Below are the code and all the weights of a small trained network. Each question names an input and a class and asks about switching units off, where a switched-off unit gives its printed mean instead of its output.

import numpy as np


def w(rows, s, z=0):
    codes = np.array(rows[::2]) - 128.0
    scale = np.full(codes.shape[1], s)
    scale[-1] = z or s
    return codes * scale


def norm(h):
    return h / np.sqrt((h * h).mean(-1, keepdims=True) + 1e-5)


def f(y):
    return y / 2 * (1 + np.tanh(0.7978845608 * (y + 0.044715 * y**3)))


def log_softmax(a):
    a = a - a.max(-1, keepdims=True)
    return a - np.log(np.exp(a).sum(-1, keepdims=True))


def net(x, mask):
    res = np.array(x, float).reshape(1, 5) / 4 @ E
    u = 0
    for l in range(4):
        y = f(norm(res) @ A[l][:, :-1].T + A[l][:, -1])
        res = res + np.where(mask[u : u + 5], y, B[l][:, -1]) @ B[l][:, :-1]
        u += 5
    return log_softmax(norm(res)[-1] @ U[:, :-1].T + U[:, -1])


A, B = {}, {}
E = w([
[71,146,93,164,132,52,127,172,134,176,61,92],'x0',
[89,78,222,144,197,101,150,58,116,62,96,85],'x1',
[2,177,212,138,174,155,143,117,145,114,126,81],'x2',
[57,147,103,104,90,110,82,68,147,224,131,147],'x3',
[142,160,220,142,90,55,160,127,139,180,182,82],'x4',
],0.0082)
A[0] = w([
[121,162,180,134,140,200,114,123,138,94,180,169,3],'0.n1',
[96,168,128,142,155,96,141,128,128,164,150,161,157],'0.n2',
[45,137,194,84,112,197,63,93,155,120,159,105,54],'0.n3',
[123,100,103,166,165,75,126,107,136,132,2,125,192],'0.n4',
[148,210,196,153,82,150,120,137,143,165,122,61,171],'0.n5',
],0.0077,0.0023)
B[0] = w([
[40,74,99,121,177,159,171,173,134,140,62,52,177],'0.n1',
[140,109,109,144,148,150,169,89,142,143,200,141,182],'0.n2',
[96,109,30,89,225,82,87,85,34,190,142,119,248],'0.n3',
[125,157,2,117,196,216,121,89,63,147,105,81,255],'0.n4',
[57,80,75,199,156,65,188,94,205,216,160,211,238],'0.n5',
],0.0081,0.0044)
A[1] = w([
[71,106,90,140,173,21,200,114,59,121,187,80,37],'1.n1',
[100,138,127,106,183,253,163,140,114,52,150,136,112],'1.n2',
[64,89,165,130,194,98,141,89,172,79,145,164,92],'1.n3',
[119,107,200,215,163,196,184,117,140,63,100,90,8],'1.n4',
[159,179,103,87,86,146,100,55,54,150,160,136,24],'1.n5',
],0.0065,0.0011)
B[1] = w([
[193,116,97,109,104,194,86,125,173,90,212,24,255],'1.n1',
[182,60,98,84,167,113,187,116,112,236,23,121,215],'1.n2',
[89,123,72,145,9,238,122,211,154,73,37,100,187],'1.n3',
[161,240,218,28,13,135,216,42,79,111,119,253,171],'1.n4',
[147,205,114,209,63,120,134,76,178,203,91,160,172],'1.n5',
],0.0077,0.0062)
A[2] = w([
[147,187,87,142,84,151,109,170,178,90,173,159,4],'2.n1',
[207,119,98,168,120,124,47,214,144,113,94,191,44],'2.n2',
[57,168,140,84,225,176,101,224,115,192,69,124,227],'2.n3',
[21,254,94,138,105,155,84,106,102,93,56,108,39],'2.n4',
[8,65,144,115,241,133,85,129,74,134,98,152,81],'2.n5',
],0.0072,0.0023)
B[2] = w([
[156,43,251,245,108,81,208,160,27,151,179,176,148],'2.n1',
[132,98,198,168,135,167,46,149,52,116,64,54,179],'2.n2',
[108,90,70,51,163,112,185,47,90,139,88,166,253],'2.n3',
[151,64,51,60,214,138,113,100,192,144,149,61,197],'2.n4',
[156,91,9,249,193,111,138,106,131,3,183,139,225],'2.n5',
],0.0071,0.0056)
A[3] = w([
[162,154,133,112,88,51,61,88,224,147,230,99,55],'3.n1',
[55,142,170,88,95,147,230,168,174,36,254,182,83],'3.n2',
[206,107,135,209,131,132,43,173,85,139,84,173,75],'3.n3',
[61,173,149,181,103,46,156,141,228,201,207,150,58],'3.n4',
[108,121,195,124,93,175,135,62,130,128,175,73,1],'3.n5',
],0.0074,0.0025)
B[3] = w([
[79,132,170,72,162,110,161,195,164,194,250,193,216],'3.n1',
[116,138,79,161,120,88,31,149,209,114,129,142,173],'3.n2',
[23,102,169,157,140,36,55,123,142,166,155,42,213],'3.n3',
[209,192,139,64,212,83,220,178,108,182,138,210,254],'3.n4',
[95,151,94,116,115,214,128,163,113,150,159,67,142],'3.n5',
],0.011,0.0048)
U = w([
[174,194,176,170,3,98,135,155,201,43,132,189,59],'0',
[176,140,176,46,92,180,192,99,81,112,42,189,117],'1',
[98,168,154,99,81,225,122,149,201,104,171,57,78],'2',
[87,194,161,190,106,132,125,137,119,95,92,171,2],'3',
[134,178,144,119,158,69,192,163,172,205,210,177,194],'4',
[122,99,177,202,66,43,34,145,107,178,117,77,124],'5',
[105,90,20,127,211,145,127,64,107,131,99,73,195],'6',
],0.013,0.0051)

Each question gives the input, the list of numbers given to net, and the class t.
The units are the neurons (one row each of A and B). Each row of codes is followed by its name. A weight is (code - 128) times the scale printed after its matrix; where a second scale follows, it is the last column's (A, B and U).
mask holds one flag per neuron, layer by layer. A switched-off neuron (its flag False) gives its mean, the last column of its row in B, instead of its output. The means were averaged over made-up inputs and are rounded, as every weight is.
A unit's drop is (log p(t) with every unit on - log p(t) with that unit switched off) / (log p(t) with every unit on - log p(t) with every unit switched off).
The circuit of an input: a set's keep is (log p(t) with only the set's units on - log p(t) with every unit switched off) / (log p(t) with every unit on - log p(t) with every unit switched off). Starting from the 12 units with the biggest drops (on a tie, the unit counted first), units are removed one at a time, each time the one whose removal leaves the highest keep (on an exact tie, the one counted first), for as long as the keep stays at least 0.8.
units of the circuit, in order: the units of the circuit, biggest drop first
most important unit: the unit with the biggest drop
k most important neurons: the k neurons with the biggest drops, biggest first
k most important neurons of layer l: the k neurons of layer l with the biggest drops, biggest first
input [-2,8,-4,0,7], class 2: 2 most important neurons : [3.n5; 1.n3]
input [1,6,2,-5,0], class 1: most important unit : 1.n4
input [-5,3,-6,-8,-4], class 1: units of the circuit, in order : [1.n4; 0.n3]
input [-4,1,2,-3,-5], class 1: units of the circuit, in order : [1.n4; 0.n4]
input [2,8,-4,-7,5], class 0: 2 most important neurons : [1.n4; 0.n3]
input [-1,-1,4,-4,-4], class 1: units of the circuit, in order : [1.n4; 0.n4]
input [1,3,0,-4,2], class 0: units of the circuit, in order : [0.n3; 1.n4; 3.n2]
input [-2,1,-3,-7,-2], class 1: units of the circuit, in order : [1.n4; 0.n3]
input [8,5,7,-4,5], class 2: units of the circuit, in order : [1.n1; 1.n4; 1.n3]
input [-8,-1,8,3,6], class 6: 2 most important neurons : [0.n1; 0.n3]
input [3,-1,-8,-5,-7], class 5: 3 most important neurons : [3.n3; 2.n2; 0.n1]
input [6,3,0,-4,4], class 2: 2 most important neurons of layer 1 : [1.n1; 1.n2]
input [2,-5,4,8,-2], class 4: 2 most important neurons of layer 0 : [0.n1; 0.n4]
input [-3,3,-1,-4,2], class 1: 4 most important neurons : [0.n5; 1.n2; 0.n1; 2.n5]
input [-5,4,8,4,6], class 6: most important unit : 0.n3
input [-5,3,-5,2,-3], class 5: 3 most important neurons : [3.n3; 0.n4; 2.n3]
input [8,-2,-4,8,1], class 4: 2 most important neurons of layer 1 : [1.n3; 1.n2]
input [1,6,-4,-4,3], class 1: 3 most important neurons of layer 0 : [0.n5; 0.n4; 0.n3]
input [5,4,8,-6,4], class 2: 2 most important neurons : [1.n1; 1.n4]
input [-8,7,-6,0,-5], class 1: most important unit : 0.n3
input [-8,8,-5,-5,5], class 0: 2 most important neurons of layer 2 : [2.n3; 2.n2]
input [8,-4,-7,-1,-2], class 5: 2 most important neurons : [3.n3; 2.n2]
